Each row, then roughly how far along a hidden order it lies, from 0 to 9
[ 21 -52   9   8  13   4  17  39 -11  -5  14  -2   4  15 -25   0 -17  13
 -23   5 -20   7  -5 -11  18  29 -14  19 -17  26   1 -33 -37  -7  -2 -13
  -1 -17 -11 -19 -34  15  -1 -30  -6   0  -1 -20 -23  13  20]
9
[ 32 -13  22   4 -13   0 -22 -10  45   4 -23 -24   2 -20  -2   2   7 -63
  -1  22   5 -36   8 -17 -36   4   4 -66  33   5   8  11   7   5 -33  14
   1  32  -7   6  57  11 -11  -2   9   5 -23   8   4 -18  -5]
3
[ -4  33   7 -21  14   6  25  -2 -14  -4   8   3  13  32  -3  13 -24   0
  10 -24 -44  74 -16   7  58 -22 -11  31 -15  -8   6 -19 -18 -42  22  24
  -6  38  34 -11  13  -3  27 -20  -2   8   0 -32 -13   2  11]
3
[-51  94 -13 -15  32  11  -9   3  45  23  -1  11  22   5  -9  -2   3   3
 -17  -8 -41  76 -13  23   2 -22  21 -31  15 -22  -4  27  -2 -27   6  53
  -2  20  10  16  25   0  15 -33 -14  -2   2  -4  13 -10 -33]
1
[ -5 -49  -5   5  29 -32 -11   3   7   9  -7  -5   3  -6 -48  10  20 -64
 -40  12  -1  -8  16   0   4  22  -5 -27  -2  34   4 -23 -24   8  -1  -3
   7  -3 -24   3 -52  14  -8  -1   0  -3  -6  10  -2  21  11]
8
[ 43  -7  39 -11   2   7 -52  34  29   7 -35   0  -1 -15  -4   5   4 -56
  30  16   8  -9  -4 -13 -38  38  25 -29 -21  -2  12  15   3  22 -47  34
  -3  36  -3   5  32  31  -2   6 -11  -3  -5 -10  21 -28   4]
0
[ -9 -22   9  17   6  17  34  -5  43  13   2  27  12 -24  -3 -16  11  36
  -8  33 -20 -13   3 -22 -37  -7 -28 -50  40  -3   2  11   6 -13  -3  29
  -3  19 -12  -4  26  17   4 -43   5  13  -8  60  -6 -10 -15]
6
[-19  16  27   7 -27  51   0  43  14  -6  -4   2  12   7  15   8 -22  34
  22 -31  14 -25 -30 -42  -6  22   5  25 -10 -40  -7  -6 -14 -20 -12  11
 -11  14  -3   1  61  12  11 -23  -8   4  -7 -20 -24 -48 -14]
1
[-29  -2   7  -1  -2   2 -16  16  16  14 -15 -17   3  -2 -18  -7  -1 -57
  -9   5 -11 -18  10 -22 -39  14   6 -45   4   6   3 -18 -21  11 -28  27
   6   7 -13   5  24   7 -10 -10   1   5 -22 -12   7   2   2]
3
